Here is a tiny trained network, its code and every weight. The questions are about switching its units off for an input and a class, where a switched-off unit gives its printed mean instead of its output.

import numpy as np


def w(rows, s, z=0):
    codes = np.array(rows[::2]) - 128.0
    scale = np.full(codes.shape[1], s)
    scale[-1] = z or s
    return codes * scale


def f(y):
    return y / 2 * (1 + np.tanh(0.7978845608 * (y + 0.044715 * y**3)))


def log_softmax(a):
    a = a - a.max(-1, keepdims=True)
    return a - np.log(np.exp(a).sum(-1, keepdims=True))


def net(x, mask):
    res = np.array(x, float).reshape(1, 3) / 4 @ E
    y = f(res @ A[0][:, :-1].T + A[0][:, -1])
    res = res + np.where(mask, y, B[0][:, -1]) @ B[0][:, :-1]
    return log_softmax(res[-1] @ U[:, :-1].T + U[:, -1])


A, B = {}, {}
E = w([
[103,124,119,73,88,158,186,209],'x0',
[18,56,61,144,142,156,133,107],'x1',
[63,142,251,118,58,217,99,81],'x2',
],0.012)
A[0] = w([
[143,104,90,183,155,81,159,148,113],'neuron 0',
[143,173,190,109,179,99,154,146,144],'neuron 1',
[142,144,63,105,144,86,144,121,83],'neuron 2',
[142,105,107,118,173,101,172,162,55],'neuron 3',
[110,133,141,94,52,151,152,110,107],'neuron 4',
[124,98,124,184,165,103,54,44,81],'neuron 5',
[195,137,85,162,185,51,143,143,80],'neuron 6',
[108,152,198,151,95,142,98,102,23],'neuron 7',
[182,228,185,130,106,117,111,163,224],'neuron 8',
[93,138,190,126,147,174,98,137,39],'neuron 9',
[33,72,76,168,158,155,130,85,210],'neuron 10',
[218,152,201,127,90,72,116,148,182],'neuron 11',
[210,223,145,71,83,113,67,177,254],'neuron 12',
[165,102,77,149,118,92,127,171,45],'neuron 13',
[119,122,166,128,94,182,93,103,39],'neuron 14',
[73,86,91,149,126,128,136,119,168],'neuron 15',
[47,28,76,141,135,197,113,156,239],'neuron 16',
[184,120,129,189,133,88,2,11,67],'neuron 17',
[88,134,138,2,80,107,162,211,19],'neuron 18',
[158,135,97,137,191,107,191,108,146],'neuron 19',
[148,148,136,141,187,92,146,169,216],'neuron 20',
[87,187,178,126,75,117,134,81,61],'neuron 21',
[104,130,163,141,90,147,46,102,61],'neuron 22',
[132,53,106,65,39,161,183,226,129],'neuron 23',
],0.0086,0.00097)
B[0] = w([
[98,63,179,88,80,61,88,72,197],'neuron 0',
[125,122,173,151,176,126,187,153,165],'neuron 1',
[64,79,121,102,58,98,137,95,187],'neuron 2',
[94,110,94,76,109,98,85,65,179],'neuron 3',
[58,96,110,82,65,83,107,176,167],'neuron 4',
[214,249,20,127,120,204,96,254,217],'neuron 5',
[56,95,157,88,115,79,78,89,239],'neuron 6',
[71,109,155,85,87,106,92,84,189],'neuron 7',
[142,79,162,198,175,159,168,136,214],'neuron 8',
[91,108,163,68,106,111,112,75,175],'neuron 9',
[185,117,217,238,220,102,228,127,246],'neuron 10',
[133,138,185,208,190,133,196,101,216],'neuron 11',
[143,168,180,214,182,122,234,118,225],'neuron 12',
[57,108,144,77,89,94,116,107,186],'neuron 13',
[86,88,123,87,124,66,107,78,182],'neuron 14',
[108,141,152,158,170,190,154,116,189],'neuron 15',
[168,146,145,243,215,150,194,79,241],'neuron 16',
[188,245,12,107,79,238,35,214,246],'neuron 17',
[163,187,38,90,86,181,75,185,196],'neuron 18',
[96,112,145,105,129,80,106,107,189],'neuron 19',
[71,77,121,149,113,114,125,119,176],'neuron 20',
[116,65,117,73,109,100,112,71,182],'neuron 21',
[93,101,128,94,77,98,100,88,187],'neuron 22',
[166,251,26,127,114,171,79,237,208],'neuron 23',
],0.0061,0.011)
U = w([
[136,128,170,248,191,149,219,119,249],'0',
[157,229,28,103,78,189,37,245,117],'1',
[48,39,135,47,68,102,71,60,50],'2',
],0.011,0.0011)

Each question gives the input, the list of numbers given to net, and the class t.
The units are the neurons (one row each of A and B). Each row of codes is followed by its name. A weight is (code - 128) times the scale printed after its matrix; where a second scale follows, it is the last column's (A, B and U).
mask holds one flag per neuron, in row order. A switched-off neuron (its flag False) gives its mean, the last column of its row in B, instead of its output. The means were averaged over made-up inputs and are rounded, as every weight is.
A unit's drop is (log p(t) with every unit on - log p(t) with that unit switched off) / (log p(t) with every unit on - log p(t) with every unit switched off).
The circuit of an input: a set's keep is (log p(t) with only the set's units on - log p(t) with every unit switched off) / (log p(t) with every unit on - log p(t) with every unit switched off). Starting from the 12 units with the biggest drops (on a tie, the unit counted first), units are removed one at a time, each time the one whose removal leaves the highest keep (on an exact tie, the one counted first), for as long as the keep stays at least 0.8.
circuit, biggest first: the units of the circuit, biggest drop first
k most important neurons: the k neurons with the biggest drops, biggest first
drop of u: that unit's drop, to one decimal
input [4,-7,-7], class 0: 3 most important neurons => neuron 12; neuron 11; neuron 8
input [-8,-5,4], class 1: circuit, biggest first => neuron 17
input [8,-8,-7], class 0: 4 most important neurons => neuron 12; neuron 11; neuron 17; neuron 8
input [7,6,6], class 1: 2 most important neurons => neuron 23; neuron 18
input [-1,-8,-8], class 0: 3 most important neurons => neuron 12; neuron 11; neuron 8
input [-6,5,2], class 1: 4 most important neurons => neuron 17; neuron 5; neuron 12; neuron 11
input [0,-6,-7], class 2: 2 most important neurons => neuron 6; neuron 10
input [6,3,-7], class 2: 2 most important neurons => neuron 17; neuron 5
input [-6,4,4], class 1: 2 most important neurons => neuron 17; neuron 5
input [4,-8,7], class 0: 2 most important neurons => neuron 12; neuron 11
input [1,6,-7], class 2: drop of neuron 11 => 0.1
input [2,-4,-5], class 2: drop of neuron 6 => 0.2
input [-7,-2,7], class 1: drop of neuron 17 => 2.2
input [-5,7,5], class 0: most important neuron => neuron 10
